Below are the code and all the weights of a small trained network. Each question names an input and a class and asks about switching units off, where a switched-off unit gives its printed mean instead of its output.

import numpy as np


def w(rows, s, z=0):
    codes = np.array(rows[::2]) - 128.0
    scale = np.full(codes.shape[1], s)
    scale[-1] = z or s
    return codes * scale


def norm(h):
    return h / np.sqrt((h * h).mean(-1, keepdims=True) + 1e-5)


def f(y):
    return np.maximum(y, 0)


def log_softmax(a):
    a = a - a.max(-1, keepdims=True)
    return a - np.log(np.exp(a).sum(-1, keepdims=True))


def net(x, mask):
    res = np.array(x, float).reshape(1, 5) / 4 @ E
    u = 0
    for l in range(2):
        y = f(norm(res) @ A[l][:, :-1].T + A[l][:, -1])
        res = res + np.where(mask[u : u + 3], y, B[l][:, -1]) @ B[l][:, :-1]
        u += 3
    return log_softmax(norm(res)[-1] @ U[:, :-1].T + U[:, -1])


A, B = {}, {}
E = w([
[243,104,238,175,186,148,19,136,53,139],'x0',
[142,64,113,57,99,18,171,185,226,251],'x1',
[88,190,127,91,153,88,168,181,96,169],'x2',
[238,122,132,175,99,96,253,23,41,223],'x3',
[127,151,92,148,192,91,67,60,124,145],'x4',
],0.0037)
A[0] = w([
[64,226,177,255,195,181,199,93,71,22,105],'0.n1',
[88,191,49,133,110,172,202,97,159,139,97],'0.n2',
[109,76,80,60,75,72,95,150,164,221,254],'0.n3',
],0.0042,0.002)
B[0] = w([
[161,161,141,100,102,91,171,134,255,214,251],'0.n1',
[82,97,131,120,164,163,140,78,154,179,194],'0.n2',
[134,234,138,164,102,206,110,75,146,103,253],'0.n3',
],0.0089,0.0046)
A[1] = w([
[147,117,82,111,134,2,210,102,128,203,249],'1.n1',
[30,153,114,80,162,131,56,167,127,20,145],'1.n2',
[125,101,190,211,180,164,75,173,61,173,139],'1.n3',
],0.0066,0.0017)
B[1] = w([
[202,149,193,44,224,242,206,91,182,84,254],'1.n1',
[200,54,175,94,166,152,178,48,24,84,222],'1.n2',
[2,104,75,191,154,179,231,141,126,185,196],'1.n3',
],0.0067,0.0052)
U = w([
[184,62,153,74,169,158,117,64,92,93,217],'0',
[87,95,84,185,177,176,144,126,164,180,236],'1',
[150,153,138,127,120,131,89,98,228,172,87],'2',
[153,83,149,139,114,129,113,67,139,138,229],'3',
[148,124,136,144,134,136,128,102,131,115,186],'4',
[115,83,70,141,111,50,95,171,108,101,3],'5',
[94,79,59,171,44,2,100,160,63,92,1],'6',
],0.0068,0.003)

Each question gives the input, the list of numbers given to net, and the class t.
The units are the neurons (one row each of A and B). Each row of codes is followed by its name. A weight is (code - 128) times the scale printed after its matrix; where a second scale follows, it is the last column's (A, B and U).
mask holds one flag per neuron, layer by layer. A switched-off neuron (its flag False) gives its mean, the last column of its row in B, instead of its output. The means were averaged over made-up inputs and are rounded, as every weight is.
A unit's drop is (log p(t) with every unit on - log p(t) with that unit switched off) / (log p(t) with every unit on - log p(t) with every unit switched off).
The circuit of an input: a set's keep is (log p(t) with only the set's units on - log p(t) with every unit switched off) / (log p(t) with every unit on - log p(t) with every unit switched off). Starting from all 6 units, units are removed one at a time, each time the one whose removal leaves the highest keep (on an exact tie, the one counted first), for as long as the keep stays at least 0.8.
units of the circuit, in order: the units of the circuit, biggest drop first
k most important neurons: the k neurons with the biggest drops, biggest first
k most important neurons of layer l: the k neurons of layer l with the biggest drops, biggest first
input [3,3,-3,-8,-7], class 0: units of the circuit, in order -> [1.n2 0.n1]
input [6,0,4,5,0], class 1: units of the circuit, in order -> [1.n3 0.n1]
input [6,5,4,2,4], class 1: units of the circuit, in order -> [0.n1 1.n3]
input [5,1,-1,4,-1], class 1: units of the circuit, in order -> [1.n3 0.n1 1.n2]
input [-4,-3,4,-5,5], class 0: units of the circuit, in order -> [1.n2]
input [-3,-6,-2,-4,2], class 2: units of the circuit, in order -> [0.n1 1.n1]
input [7,-6,0,-4,-2], class 1: 2 most important neurons of layer 0 -> [0.n3 0.n1]
input [8,0,-8,-5,3], class 1: 3 most important neurons -> [1.n3 1.n1 0.n3]
input [-2,-5,5,-7,4], class 0: 3 most important neurons -> [1.n2 0.n3 1.n3]
input [-6,-7,-2,0,0], class 2: 2 most important neurons of layer 1 -> [1.n2 1.n3]
input [6,-1,3,0,0], class 1: units of the circuit, in order -> [1.n3 0.n3]
input [8,7,-7,-5,2], class 1: 4 most important neurons -> [1.n3 0.n1 1.n1 1.n2]
input [-3,-3,6,-7,3], class 0: 2 most important neurons of layer 1 -> [1.n2 1.n3]
input [2,4,-5,-6,0], class 0: units of the circuit, in order -> [0.n1 1.n2]
input [1,1,4,-8,-3], class 0: units of the circuit, in order -> [1.n2]
input [8,4,6,-3,5], class 1: 3 most important neurons -> [1.n3 0.n1 1.n1]
input [5,4,7,-7,7], class 0: 2 most important neurons of layer 0 -> [0.n1 0.n2]
input [-4,-8,3,7,1], class 2: 3 most important neurons -> [0.n1 1.n2 1.n3]
input [-8,5,3,-8,8], class 0: 3 most important neurons -> [1.n2 0.n1 1.n3]
input [6,-1,6,1,1], class 1: 2 most important neurons of layer 1 -> [1.n3 1.n2]
